[128 = 0]

[117 116 127 123 116 167 137 123 143 142 132 134 191 139 116 121 142 128
 103  99 135 133 115 120 115 105 141 131 119 123 118 157 113  99 203 114
 125 139 143 124 152 132 106 134]
G/Z
[  7 155  99 131 151 149 161 138 134 120 127 116 103 143 110 137 178 134
 138 101 133 118 129 134 103 176  62 116 123 133 118 166 136 140 149 137
 131 151 136 127 148 138 121 119]
E/V
[ 92 107 131 130 140 169 174 143 140 136 138 129 156 180 104 105  82 121
 107 123 140 138 115 118 110 100 130 139 133 134 114 164 119  85 164 114
 131 160 117 125 161 121 104 120]
G/U
[ 66 133 140 133 117 113 115 124 134 148 128 133 162 147 110 147  66 129
 212 149 121 117 140 125 121 116 105 139 137 130 154 152  99 162 121 120
 123 131 121 131 135 128 127 129]
P/M
[ 74 158 122 124 108 108 127 113 131 114 127 115  87 141 113 150  99 139
 184 135 117 123 131 146 130 138 120 130 148 141 153 145 116 139 108 138
 127 126 124 155 133 133 131 131]
P/R
[ 73 114 148 120 129 163 136 140 143 171 138 143 170 131 108 122 111 123
 154 119 139 123 108 129 109  97 115 125 138 125 118 155 111 116 172  97
 123 129 125 126 151 143 108 132]
G/U
[102 113 136 120 134 171 154 137 138 158 145 138 150 119 133 113 121 125
 125 120 143 134 110 120 115  97 120 130 129 127 111 145 114 109 177 116
 123 136 131 124 145 139 112 132]
G/U
[ 80 116 124 134 136 137 119 143 117 141 130 139 119 145 174 135  83 116
 199 159 135 117 115 128 120  97  86 128 143 127 130 148 114 154 116 100
 126 118 121 142 156 158 116 125]
P/M
[ 72 108 119 138 137 169 125 132 145 145 145 132 172 133 119 125 139 122
 139 100 138 123 117 127 107  80 121 121 129 139  88 161 118  90 185 113
 120 135 129 119 165 146 107 118]
G/U
[ 62 152  89 142 128 150 129 121 119  70 104 116 103 248 116 143 148 127
 120  89 112 133 138 142 120 168 122 117 118 124 129 167 127 144 123 136
 141 140 130 149 138 125 113 120]
E/K
[ 49 150 116 136 133 107 130 135 129 101 109 113 104 200 105 131 142 120
 119 105 123 127 128 138 125 179 102 122 123 124 129 161 143 138 115 121
 128 132 132 130 138 127 119 118]
E/V
[ 61 143  86 136 152 196 161 133 120  93 123 124 114 162 109 136 147 122
 140 100 133 123 124 139 107 151  94 113 126 130 118 145 111 147 140 143
 140 155 122 140 132 131 122 127]
E/A
[ 48 152 108 130 135 136 130 121 128 117 131 113 105 114 141 142 107 128
 199 150 135 113 119 141 117 134  86 118 135 136 139 147 108 157 137 129
 122 132 123 149 141 149 129 128]
P/M
[ 17 117 165 127 128 153  86 135 140 176 146 161 185 132 111 144 148 114
 159  99 127 117 119 104 112  98 126 117 137 128  93 110 109 131 181 104
 119 108 143  88 141 160 121 123]
G/Z
[ 67 115 141 116 139 165 156 138 143 172 144 128 157 107  90 110 129 105
 127 112 150 125  98 132 106 106 115 120 136 133 109 155 125  94 183 105
 116 143 125 121 156 139 108 126]
G/U
[ 44 102 148 133 136 175 119 145 128 136 148 159 149 185 153 117  74 101
 136 126 135 134 108 121 115  80 129 125 153 127  95 123 105 112 166  97
 125 127 122 113 161 157 110 115]
G/Z
[ 79 103 143 131 145 154 129 149 134 166 138 138 159 157 117 124 141 112
 127 100 131 126 124 116 112 100 109 144 131 127 100 144 134 114 136 102
 126 123 130 107 151 140 113 124]
G/T
[ 88 147 114 127 137 143 136 134 121 110 113 121 110 158 115 131 147 128
 127 122 129 126 121 134 120 169 111 110 117 123 131 147 130 154 131 138
 133 140 132 142 126 125 126 127]
E/A
[159  98 129 126 124 158 167 136 142 150 133 129 181 145 114 105  99 135
 100 123 138 139 134 118 118  85 147 146 116 133 119 167 119  86 169 122
 128 150 124 132 156 115 105 128]
G/U
[122 108 134 128 126 150 120 148 134 146 131 140 157 150 135 124 139 120
 117 107 130 114 122 123 123 101 132 131 129 122 112 134 128 103 153 104
 127 121 132 122 148 138 106 126]
G/Z
[108 132 117 136 136 117 137 132 132 130 127 108 121 133  97 137 175 127
 131  97 124 120 135 134 125 143 102 131 127 131 129 157 147 120 105 119
 128 130 128 125 133 125 121 123]
E/A
[  4 141 133 156 153  81  91 152 123 118 126 139 129 176 156 130  74  88
 189 165 143 112 107 123 111 163  42 112 145 120 132 145 120 176 113  77
 116 125 129 108 148 163 123 108]
P/M
[ 58 143 110 149 136  86 100 125 124  97 124 113 105 155 120 153 111 113
 187 138 116 115 138 140 128 142 101 128 145 141 137 135 128 148  74 121
 126 124 104 127 126 136 138 111]
P/R
[ 29 151 102 133 146 155 156 136 124 112 123 120  92 193 119 142 140 126
 153 110 125 121 132 137 114 158  83 129 131 129 129 169 127 147 117 134
 137 143 126 138 148 134 120 122]
E/A
[ 59 137 133 144 130  78  87 142 122 126 112 119 118 191 121 148  99 105
 197 142 117 118 126 139 126 146  84 129 150 124 145 157 131 170  67  87
 121 112 116 131 134 141 124 119]
P/R
[ 71 135 137 137 136  79 106 139 133 154 117 116 137 141 111 137 129 121
 176 132 122 118 129 131 122 146  79 127 132 129 136 168 135 151  98  96
 115 118 131 122 136 138 125 122]
P/X
[ 72 138 113 152 127  79 106 130 134 102 128 122 155 116 137 143  84 114
 187 153 138 114 127 125 122 142  78 131 141 133 155 146 113 151 121 103
 119 139 126 116 136 141 137 119]
P/M
[ 68 129 112 129 151 169 140 145 134 141 119 112 144 179  83 131 161 127
 129  94 132 125 133 132 104 147  87 133 116 117 125 177 133 137 131 124
 136 154 129 134 145 121 107 126]
E/V
[ 57 142 135 128 119 102 101 132 130 145 116 112 105 176 103 143 112 119
 202 129 116 116 120 147 124 134 104 126 149 130 141 173 126 149  92 100
 117 112 122 148 145 140 116 123]
P/R
[ 61 139 135 142 134  75  81 138 105 105 118 134 119 182 159 138  52  99
 201 176 129 121 119 130 128 147  80 124 150 118 150 126 114 184  79  95
 115 120 115 124 129 143 129 117]
P/R
[ 40 141 137 121 131 141 136 133 134 139 116 125 138 187  89 135  99 130
 169 136 124 124 129 137 107 151 104 120 123 131 127 168 113 165 132 130
 127 144 126 139 132 120 119 122]
E/K
[ 99 141 135 135 120 104  75 122 121 131 123 128 120 122 130 159 115 123
 185 145 113 115 131 140 131 123 129 119 143 134 135 120 115 162  99 125
 119 108 121 140 111 140 139 124]
P/R
[ 98 117 125 136 141 153 125 143 124 138 132 133 152 125 128 133  83 107
 194 159 140 116 115 132 116 102  89 127 142 126 138 138 103 154 119 105
 125 136 111 134 135 140 121 126]
P/M
[ 36 146 142 129 124  79 108 132 130 134 123 117  93 164 112 142 102 117
 184 134 123 117 119 142 125 142  96 127 153 133 142 156 131 147  95 101
 118 111 123 136 140 140 126 120]
P/X
[ 71 116 138 131 141 151 150 141 137 140 140 133 149 159 103 125 124 112
 108  96 136 131 120 119 113 127 105 132 135 125 114 131 132 108 151 105
 129 142 128 104 140 128 118 126]
G/T

[120 128  16 145 152  63 128 127 139 137 131 148 117 251  69 144 163 121
  45 136 119 139  63 105 182  75  70 177 121 191 108 106  92 144 150 228
 130 163 131 161 160 118 105  92]
H/Nor
[ 86 153 207 126  83 188 125 130 164 133 140 105  97  77 206 123 130 129
 124 117 132 159  65 135 116 117  90 166 127 227 142 109  82 128 125 181
 132 162 162 164 143 143 101 129]
B/togul
[166 117 157 107 159  61 126  99 170 128 148 152 107 146 209 118 134 112
 122 128 125 151  65 168 131 129 167 120 124  93 104 128 170 229 131 102
  93 115 117 140  99 122  84 125]
Q/nubup
[151  90  90 147  70  96 133 121 160 126 118 164 116 163   1 216 144 118
  76 121 125 113 128  82  95 107  79 163 141 177 136 142 108 120 108 148
 123  89 147 137 163 155 248 107]
H/vokif
[214 163 111 125 122  87 133 106 197 136 138 146 128  76 196  99 136 150
 106 114 119 146  75 135  76 137 118 139 124 114 140 115 143 130 150  73
 130  95 113 143 140 155  75 105]
Q/Pulug
